Below are the code and all the weights of a small trained network. Each question names an input and a class and asks about switching units off, where a switched-off unit gives its printed mean instead of its output.

import numpy as np


def w(rows, s, z=0):
    codes = np.array(rows[::2]) - 128.0
    scale = np.full(codes.shape[1], s)
    scale[-1] = z or s
    return codes * scale


def f(y):
    return np.maximum(y, 0)


def log_softmax(a):
    a = a - a.max(-1, keepdims=True)
    return a - np.log(np.exp(a).sum(-1, keepdims=True))


def net(x, mask):
    res = np.array(x, float).reshape(1, 8) / 4 @ E
    y = f(res @ A[0][:, :-1].T + A[0][:, -1])
    res = res + np.where(mask, y, B[0][:, -1]) @ B[0][:, :-1]
    return log_softmax(res[-1] @ U[:, :-1].T + U[:, -1])


A, B = {}, {}
E = w([
[127,130,126,129],'x0',
[126,130,124,129],'x1',
[122,137,114,129],'x2',
[247,138,67,99],'x3',
[128,128,128,127],'x4',
[88,63,85,2],'x5',
[128,130,127,128],'x6',
[154,231,215,59],'x7',
],0.0088)
A[0] = w([
[136,176,170,162,152],'neuron 0',
[136,150,136,170,181],'neuron 1',
[143,42,72,73,139],'neuron 2',
[95,107,133,32,124],'neuron 3',
[120,162,147,60,77],'neuron 4',
[237,131,85,114,173],'neuron 5',
[61,133,157,135,254],'neuron 6',
[151,85,104,253,169],'neuron 7',
[85,66,98,180,193],'neuron 8',
],0.019,0.0061)
B[0] = w([
[149,197,118,157,193],'neuron 0',
[146,175,150,104,181],'neuron 1',
[69,124,36,153,252],'neuron 2',
[123,54,172,84,218],'neuron 3',
[151,140,177,68,173],'neuron 4',
[209,158,78,58,236],'neuron 5',
[67,143,212,167,210],'neuron 6',
[91,114,171,5,239],'neuron 7',
[125,40,136,144,231],'neuron 8',
],0.031,0.015)
U = w([
[109,88,193,110,243],'0',
[204,68,121,68,229],'1',
[125,189,177,190,83],'2',
[241,148,122,134,5],'3',
[137,8,159,197,8],'4',
[97,133,28,126,97],'5',
],0.013,0.0031)

Each question gives the input, the list of numbers given to net, and the class t.
The units are the neurons (one row each of A and B). Each row of codes is followed by its name. A weight is (code - 128) times the scale printed after its matrix; where a second scale follows, it is the last column's (A, B and U).
mask holds one flag per neuron, in row order. A switched-off neuron (its flag False) gives its mean, the last column of its row in B, instead of its output. The means were averaged over made-up inputs and are rounded, as every weight is.
A unit's drop is (log p(t) with every unit on - log p(t) with that unit switched off) / (log p(t) with every unit on - log p(t) with every unit switched off).
The circuit of an input: a set's keep is (log p(t) with only the set's units on - log p(t) with every unit switched off) / (log p(t) with every unit on - log p(t) with every unit switched off). Starting from all 9 units, units are removed one at a time, each time the one whose removal leaves the highest keep (on an exact tie, the one counted first), for as long as the keep stays at least 0.8.
circuit, biggest first: the units of the circuit, biggest drop first
unit that matters most: the unit with the biggest drop
top k neurons: the k neurons with the biggest drops, biggest first
drop of u: that unit's drop, to one decimal
input [6,-5,-6,2,-1,6,-5,-5], class 5: circuit, biggest first	(neuron 2)
input [-1,-3,5,0,8,-1,8,7], class 2: circuit, biggest first	(neuron 7; neuron 0)
input [-2,4,-4,1,-2,-3,8,1], class 3: top 2 neurons	(neuron 2; neuron 3)
input [-5,-8,-4,8,6,2,3,0], class 5: top 3 neurons	(neuron 2; neuron 7; neuron 8)
input [4,2,-5,-2,7,6,3,0], class 4: circuit, biggest first	(neuron 7; neuron 5)
input [0,-2,7,-8,5,0,-6,8], class 2: top 3 neurons	(neuron 7; neuron 0; neuron 8)
input [-7,7,6,7,5,-8,-3,2], class 3: top 2 neurons	(neuron 0; neuron 3)
input [4,0,-2,-1,6,-4,4,-8], class 0: top 2 neurons	(neuron 7; neuron 5)
input [7,4,-5,0,-1,-1,8,-1], class 0: top 2 neurons	(neuron 5; neuron 2)
input [4,-1,-6,-7,-8,1,-4,-5], class 4: top 2 neurons	(neuron 8; neuron 5)
input [3,4,-7,4,4,-2,-8,2], class 3: drop of neuron 0	0.0
input [2,1,1,6,-1,6,-3,0], class 5: drop of neuron 8	0.1
input [5,8,-6,4,-8,3,-6,-1], class 5: drop of neuron 2	0.3
input [4,-1,-4,0,0,-5,-6,4], class 2: unit that matters most	neuron 5
input [1,8,5,1,8,8,-4,-8], class 5: top 2 neurons	(neuron 2; neuron 6)
